Here is a tiny trained network, its code and every weight. The questions are about switching its units off for an input and a class, where a switched-off unit gives its printed mean instead of its output.

import numpy as np


def w(rows, s, z=0):
    codes = np.array(rows[::2]) - 128.0
    scale = np.full(codes.shape[1], s)
    scale[-1] = z or s
    return codes * scale


def f(y):
    return np.maximum(y, 0)


def log_softmax(a):
    a = a - a.max(-1, keepdims=True)
    return a - np.log(np.exp(a).sum(-1, keepdims=True))


def net(x, mask):
    res = np.array(x, float).reshape(1, 7) / 4 @ E
    y = f(res @ A[0][:, :-1].T + A[0][:, -1])
    res = res + np.where(mask, y, B[0][:, -1]) @ B[0][:, :-1]
    return log_softmax(res[-1] @ U[:, :-1].T + U[:, -1])


A, B = {}, {}
E = w([
[51,165,158,93],'x0',
[204,166,219,97],'x1',
[94,135,194,181],'x2',
[254,134,168,116],'x3',
[136,111,174,37],'x4',
[111,72,171,105],'x5',
[168,60,96,58],'x6',
],0.0092)
A[0] = w([
[189,135,151,41,109],'N0',
[119,74,95,107,114],'N1',
[120,252,178,173,200],'N2',
[147,82,150,226,249],'N3',
[159,90,212,63,252],'N4',
[137,34,102,207,205],'N5',
],0.011,0.0033)
B[0] = w([
[93,135,64,107,223],'N0',
[187,103,219,125,170],'N1',
[183,254,180,132,218],'N2',
[79,134,209,74,203],'N3',
[59,165,129,36,248],'N4',
[82,82,137,33,206],'N5',
],0.0084,0.011)
U = w([
[186,82,162,105,86],'0',
[157,107,141,158,71],'1',
[64,186,32,153,121],'2',
[198,82,122,253,1],'3',
[41,138,107,48,191],'4',
[139,102,129,140,133],'5',
[203,141,27,46,80],'6',
[221,194,194,100,177],'7',
],0.012,0.0073)

Each question gives the input, the list of numbers given to net, and the class t.
The units are the neurons (one row each of A and B). Each row of codes is followed by its name. A weight is (code - 128) times the scale printed after its matrix; where a second scale follows, it is the last column's (A, B and U).
mask holds one flag per neuron, in row order. A switched-off neuron (its flag False) gives its mean, the last column of its row in B, instead of its output. The means were averaged over made-up inputs and are rounded, as every weight is.
A unit's drop is (log p(t) with every unit on - log p(t) with that unit switched off) / (log p(t) with every unit on - log p(t) with every unit switched off).
The circuit of an input: a set's keep is (log p(t) with only the set's units on - log p(t) with every unit switched off) / (log p(t) with every unit on - log p(t) with every unit switched off). Starting from all 6 units, units are removed one at a time, each time the one whose removal leaves the highest keep (on an exact tie, the one counted first), for as long as the keep stays at least 0.8.
units of the circuit, in order: the units of the circuit, biggest drop first
top k neurons: the k neurons with the biggest drops, biggest first
drop of u: that unit's drop, to one decimal
input [3,-8,-1,3,6,-8,5], class 6: top 3 neurons -> (N4 N3 N5)
input [0,6,6,-6,-5,7,-1], class 7: units of the circuit, in order -> (N2 N0)
input [0,8,5,-8,-7,-3,0], class 7: units of the circuit, in order -> (N2)
input [-5,-4,0,0,-6,-8,4], class 4: top 3 neurons -> (N5 N3 N2)
input [-3,-1,-6,-6,3,0,5], class 6: top 3 neurons -> (N3 N4 N1)
input [-5,8,-2,-1,8,0,-5], class 4: top 3 neurons -> (N4 N0 N1)
input [3,5,-2,6,-7,-2,6], class 6: units of the circuit, in order -> (N0 N2)
input [3,-7,-3,-4,1,-8,-2], class 2: units of the circuit, in order -> (N4 N3)
input [2,6,3,-5,-4,-7,4], class 7: units of the circuit, in order -> (N2 N4)
input [2,5,-4,2,-6,3,5], class 6: units of the circuit, in order -> (N3 N0)
input [-8,1,0,0,-7,1,-2], class 4: top 3 neurons -> (N5 N3 N1)
input [0,4,-3,-6,-2,-4,-5], class 7: top 2 neurons -> (N2 N0)
input [6,7,-4,3,1,4,0], class 4: top 2 neurons -> (N4 N0)
input [6,0,1,1,8,-3,-8], class 7: units of the circuit, in order -> (N2)
input [0,-2,7,8,7,3,4], class 4: drop of N4 -> 0.2
input [1,-5,-6,5,-5,2,3], class 0: drop of N1 -> 0.3
input [-5,-1,-8,-7,7,-2,1], class 6: drop of N5 -> 0.1
